Below are the code and all the weights of a small trained network. Each question names an input and a class and asks about switching units off, where a switched-off unit gives its printed mean instead of its output.

import numpy as np


def w(rows, s, z=0):
    codes = np.array(rows[::2]) - 128.0
    scale = np.full(codes.shape[1], s)
    scale[-1] = z or s
    return codes * scale


def norm(h):
    return h / np.sqrt((h * h).mean(-1, keepdims=True) + 1e-5)


def f(y):
    return y / 2 * (1 + np.tanh(0.7978845608 * (y + 0.044715 * y**3)))


def log_softmax(a):
    a = a - a.max(-1, keepdims=True)
    return a - np.log(np.exp(a).sum(-1, keepdims=True))


def net(x, mask):
    res = np.array(x, float).reshape(1, 5) / 4 @ E
    u = 0
    for l in range(3):
        y = f(norm(res) @ A[l][:, :-1].T + A[l][:, -1])
        res = res + np.where(mask[u : u + 8], y, B[l][:, -1]) @ B[l][:, :-1]
        u += 8
    return log_softmax(norm(res)[-1] @ U[:, :-1].T + U[:, -1])


A, B = {}, {}
E = w([
[146,90,172,161,102,156,161,93,174,181],'x0',
[129,146,89,118,70,103,92,105,172,154],'x1',
[88,84,106,146,67,61,72,185,112,249],'x2',
[78,152,120,217,118,130,103,41,128,111],'x3',
[218,98,120,127,137,9,191,165,166,105],'x4',
],0.011)
A[0] = w([
[88,166,180,175,145,148,104,168,123,255,110],'0.n1',
[183,131,191,200,54,99,103,164,79,228,120],'0.n2',
[235,84,163,124,113,84,159,157,151,206,41],'0.n3',
[183,66,151,110,144,188,164,212,160,86,219],'0.n4',
[103,90,85,199,116,127,126,60,111,191,174],'0.n5',
[105,170,211,118,144,117,186,68,71,114,177],'0.n6',
[131,113,189,65,105,242,108,89,157,222,2],'0.n7',
[153,140,166,249,155,118,106,59,156,132,34],'0.n8',
],0.0072,0.0044)
B[0] = w([
[83,77,148,161,141,98,58,201,150,115,228],'0.n1',
[99,86,123,120,87,67,156,178,81,129,246],'0.n2',
[124,86,108,72,122,81,182,130,100,168,217],'0.n3',
[199,143,122,97,248,113,147,127,129,63,254],'0.n4',
[56,125,30,195,133,119,123,111,140,91,237],'0.n5',
[70,152,111,83,169,138,194,145,147,75,197],'0.n6',
[109,160,193,60,157,92,49,121,202,157,188],'0.n7',
[101,145,90,136,175,35,137,47,170,119,175],'0.n8',
],0.011,0.0052)
A[1] = w([
[45,141,180,148,105,147,109,115,3,147,42],'1.n1',
[159,254,98,132,63,47,70,146,172,156,57],'1.n2',
[106,192,157,220,114,142,125,25,139,108,104],'1.n3',
[109,51,124,239,43,114,110,158,73,174,2],'1.n4',
[232,155,58,84,52,55,153,176,124,151,156],'1.n5',
[132,160,121,70,145,140,26,170,222,189,142],'1.n6',
[99,102,161,115,148,226,125,189,125,65,165],'1.n7',
[103,154,58,76,91,101,45,174,147,79,138],'1.n8',
],0.0084,0.0042)
B[1] = w([
[91,148,176,189,74,150,154,151,78,103,160],'1.n1',
[142,130,100,91,10,188,128,130,126,79,166],'1.n2',
[88,130,98,110,145,69,205,63,179,215,205],'1.n3',
[141,96,146,133,126,100,37,171,119,64,238],'1.n4',
[121,95,103,117,129,222,196,66,60,193,255],'1.n5',
[154,207,160,95,57,136,111,72,170,131,205],'1.n6',
[114,131,225,174,131,200,123,123,107,88,207],'1.n7',
[154,137,91,138,77,191,164,104,113,127,240],'1.n8',
],0.011,0.0055)
A[2] = w([
[255,119,147,127,156,72,177,103,122,228,73],'2.n1',
[225,185,57,147,62,186,154,167,163,146,41],'2.n2',
[163,207,196,91,129,183,37,102,205,206,82],'2.n3',
[203,57,168,124,92,53,217,159,116,185,3],'2.n4',
[137,181,235,176,157,178,185,113,146,97,118],'2.n5',
[155,96,212,97,118,145,196,133,148,182,118],'2.n6',
[163,161,252,52,200,127,59,153,184,65,79],'2.n7',
[98,85,93,194,45,33,12,195,94,196,19],'2.n8',
],0.0087,0.0043)
B[2] = w([
[36,121,101,101,96,120,99,149,83,188,178],'2.n1',
[183,83,85,79,105,159,157,98,71,140,138],'2.n2',
[121,115,147,98,80,99,100,112,149,211,164],'2.n3',
[69,147,125,86,248,117,141,137,90,199,182],'2.n4',
[153,107,123,169,127,132,80,195,84,135,202],'2.n5',
[128,100,129,111,154,94,99,175,145,163,161],'2.n6',
[208,176,184,135,147,107,126,134,140,147,212],'2.n7',
[171,39,102,174,107,127,87,186,220,34,254],'2.n8',
],0.015,0.0087)
U = w([
[212,223,214,41,144,117,62,146,168,226,75],'0',
[47,213,48,184,187,40,217,16,193,121,164],'1',
[82,205,138,77,26,96,72,49,183,176,2],'2',
[198,124,35,55,31,168,194,86,54,117,167],'3',
[88,64,73,8,222,32,196,214,36,242,73],'4',
[238,210,201,116,254,100,201,179,70,11,55],'5',
[46,223,190,193,91,188,90,144,33,80,41],'6',
[87,45,71,196,40,51,43,219,195,74,213],'7',
],0.013,0.0052)

Each question gives the input, the list of numbers given to net, and the class t.
The units are the neurons (one row each of A and B). Each row of codes is followed by its name. A weight is (code - 128) times the scale printed after its matrix; where a second scale follows, it is the last column's (A, B and U).
mask holds one flag per neuron, layer by layer. A switched-off neuron (its flag False) gives its mean, the last column of its row in B, instead of its output. The means were averaged over made-up inputs and are rounded, as every weight is.
A unit's drop is (log p(t) with every unit on - log p(t) with that unit switched off) / (log p(t) with every unit on - log p(t) with every unit switched off).
The circuit of an input: a set's keep is (log p(t) with only the set's units on - log p(t) with every unit switched off) / (log p(t) with every unit on - log p(t) with every unit switched off). Starting from the 12 units with the biggest drops (on a tie, the unit counted first), units are removed one at a time, each time the one whose removal leaves the highest keep (on an exact tie, the one counted first), for as long as the keep stays at least 0.8.
circuit, biggest first: the units of the circuit, biggest drop first
k most important neurons: the k neurons with the biggest drops, biggest first
k most important neurons of layer l: the k neurons of layer l with the biggest drops, biggest first
drop when u is switched off: that unit's drop, to one decimal
input [7,4,-8,-5,-6], class 0: circuit, biggest first : (0.n7)
input [0,6,-8,-7,5], class 4: 3 most important neurons of layer 2 : (2.n1, 2.n8, 2.n6)
input [-6,5,-4,-4,-6], class 0: 2 most important neurons of layer 2 : (2.n3, 2.n7)
input [-4,8,-7,-8,-4], class 0: 3 most important neurons of layer 2 : (2.n3, 2.n8, 2.n7)
input [-6,-8,6,5,8], class 4: 2 most important neurons : (1.n5, 2.n4)
input [-1,-6,-3,5,-3], class 1: 3 most important neurons : (1.n3, 0.n8, 0.n1)
input [-8,3,-2,5,0], class 3: 3 most important neurons : (1.n8, 1.n2, 0.n4)
input [3,-1,-3,0,-2], class 0: 3 most important neurons : (0.n7, 2.n3, 0.n2)
input [4,-1,2,-6,-2], class 0: 3 most important neurons : (0.n7, 1.n6, 2.n7)
input [8,8,0,7,-6], class 1: 3 most important neurons : (1.n3, 0.n5, 0.n8)
input [-5,7,3,-5,7], class 4: 2 most important neurons : (0.n3, 2.n4)
input [7,-5,-5,6,-6], class 1: 2 most important neurons : (1.n3, 0.n8)
input [6,3,-8,-6,5], class 4: 2 most important neurons of layer 1 : (1.n4, 1.n5)
input [4,8,1,-5,-6], class 2: circuit, biggest first : (1.n6)
input [7,6,1,3,-8], class 2: 2 most important neurons of layer 1 : (1.n6, 1.n3)
input [3,-5,2,-8,-3], class 0: drop when 0.n7 is switched off : 0.2
input [-3,5,-6,-3,8], class 4: drop when 2.n1 is switched off : 0.1
input [-1,6,0,5,-2], class 1: drop when 1.n3 is switched off : 0.2
